Below are the code and all the weights of a small trained network. Each question names an input and a class and asks about switching units off, where a switched-off unit gives its printed mean instead of its output.

import numpy as np


def w(rows, s, z=0):
    codes = np.array(rows[::2]) - 128.0
    scale = np.full(codes.shape[1], s)
    scale[-1] = z or s
    return codes * scale


def norm(h):
    return h / np.sqrt((h * h).mean(-1, keepdims=True) + 1e-5)


def f(y):
    return np.maximum(y, 0)


def log_softmax(a):
    a = a - a.max(-1, keepdims=True)
    return a - np.log(np.exp(a).sum(-1, keepdims=True))


def net(x, mask):
    res = np.array(x, float).reshape(1, 3) / 4 @ E
    u = 0
    for l in range(3):
        y = f(norm(res) @ A[l][:, :-1].T + A[l][:, -1])
        res = res + np.where(mask[u : u + 4], y, B[l][:, -1]) @ B[l][:, :-1]
        u += 4
    return log_softmax(norm(res)[-1] @ U[:, :-1].T + U[:, -1])


A, B = {}, {}
E = w([
[146,159,91,253,59,193],'x0',
[114,255,139,38,47,31],'x1',
[83,132,155,160,151,120],'x2',
],0.0061)
A[0] = w([
[158,3,162,138,187,137,56],'0.n1',
[173,114,131,90,212,120,64],'0.n2',
[143,31,94,115,189,3,4],'0.n3',
[123,240,161,94,117,72,117],'0.n4',
],0.0071,0.0014)
B[0] = w([
[175,86,78,144,161,9,253],'0.n1',
[69,121,202,136,79,158,186],'0.n2',
[124,230,117,111,84,254,203],'0.n3',
[138,32,102,165,124,124,244],'0.n4',
],0.0088,0.0052)
A[1] = w([
[95,148,148,59,157,114,128],'1.n1',
[80,137,141,71,73,41,202],'1.n2',
[69,127,158,2,195,193,99],'1.n3',
[133,160,99,88,170,112,6],'1.n4',
],0.008,0.0015)
B[1] = w([
[208,222,143,226,117,231,194],'1.n1',
[106,70,48,79,181,104,255],'1.n2',
[70,147,212,144,2,196,241],'1.n3',
[104,115,184,219,166,207,141],'1.n4',
],0.0069,0.004)
A[2] = w([
[108,148,210,211,117,153,227],'2.n1',
[162,217,15,254,90,157,122],'2.n2',
[142,28,49,99,184,26,252],'2.n3',
[61,186,39,99,87,2,181],'2.n4',
],0.0066,0.003)
B[2] = w([
[177,184,111,42,91,100,193],'2.n1',
[59,172,190,12,80,164,224],'2.n2',
[146,131,107,180,229,35,255],'2.n3',
[195,55,140,246,254,96,180],'2.n4',
],0.0078,0.0088)
U = w([
[172,67,41,198,217,71,255],'0',
[102,192,164,31,2,234,1],'1',
],0.0072,0.00094)

Each question gives the input, the list of numbers given to net, and the class t.
The units are the neurons (one row each of A and B). Each row of codes is followed by its name. A weight is (code - 128) times the scale printed after its matrix; where a second scale follows, it is the last column's (A, B and U).
mask holds one flag per neuron, layer by layer. A switched-off neuron (its flag False) gives its mean, the last column of its row in B, instead of its output. The means were averaged over made-up inputs and are rounded, as every weight is.
A unit's drop is (log p(t) with every unit on - log p(t) with that unit switched off) / (log p(t) with every unit on - log p(t) with every unit switched off).
The circuit of an input: a set's keep is (log p(t) with only the set's units on - log p(t) with every unit switched off) / (log p(t) with every unit on - log p(t) with every unit switched off). Starting from all 12 units, units are removed one at a time, each time the one whose removal leaves the highest keep (on an exact tie, the one counted first), for as long as the keep stays at least 0.8.
circuit, biggest first: the units of the circuit, biggest drop first
k most important neurons: the k neurons with the biggest drops, biggest first
drop when u is switched off: that unit's drop, to one decimal
input [7,7,2], class 0: 2 most important neurons	(0.n3 2.n4)
input [6,-5,3], class 1: circuit, biggest first	(2.n2 2.n3)
input [6,7,-7], class 0: circuit, biggest first	(2.n4)
input [-7,8,-5], class 0: 2 most important neurons	(1.n2 0.n4)
input [-6,4,8], class 1: 2 most important neurons	(0.n1 1.n3)
input [-7,5,6], class 1: 3 most important neurons	(0.n1 1.n3 1.n1)
input [-4,2,-4], class 1: drop when 0.n1 is switched off	3.5
input [-5,-4,7], class 1: drop when 0.n3 is switched off	1.4
input [5,6,-4], class 0: drop when 0.n3 is switched off	4.3
input [8,-5,-4], class 1: drop when 2.n2 is switched off	0.2
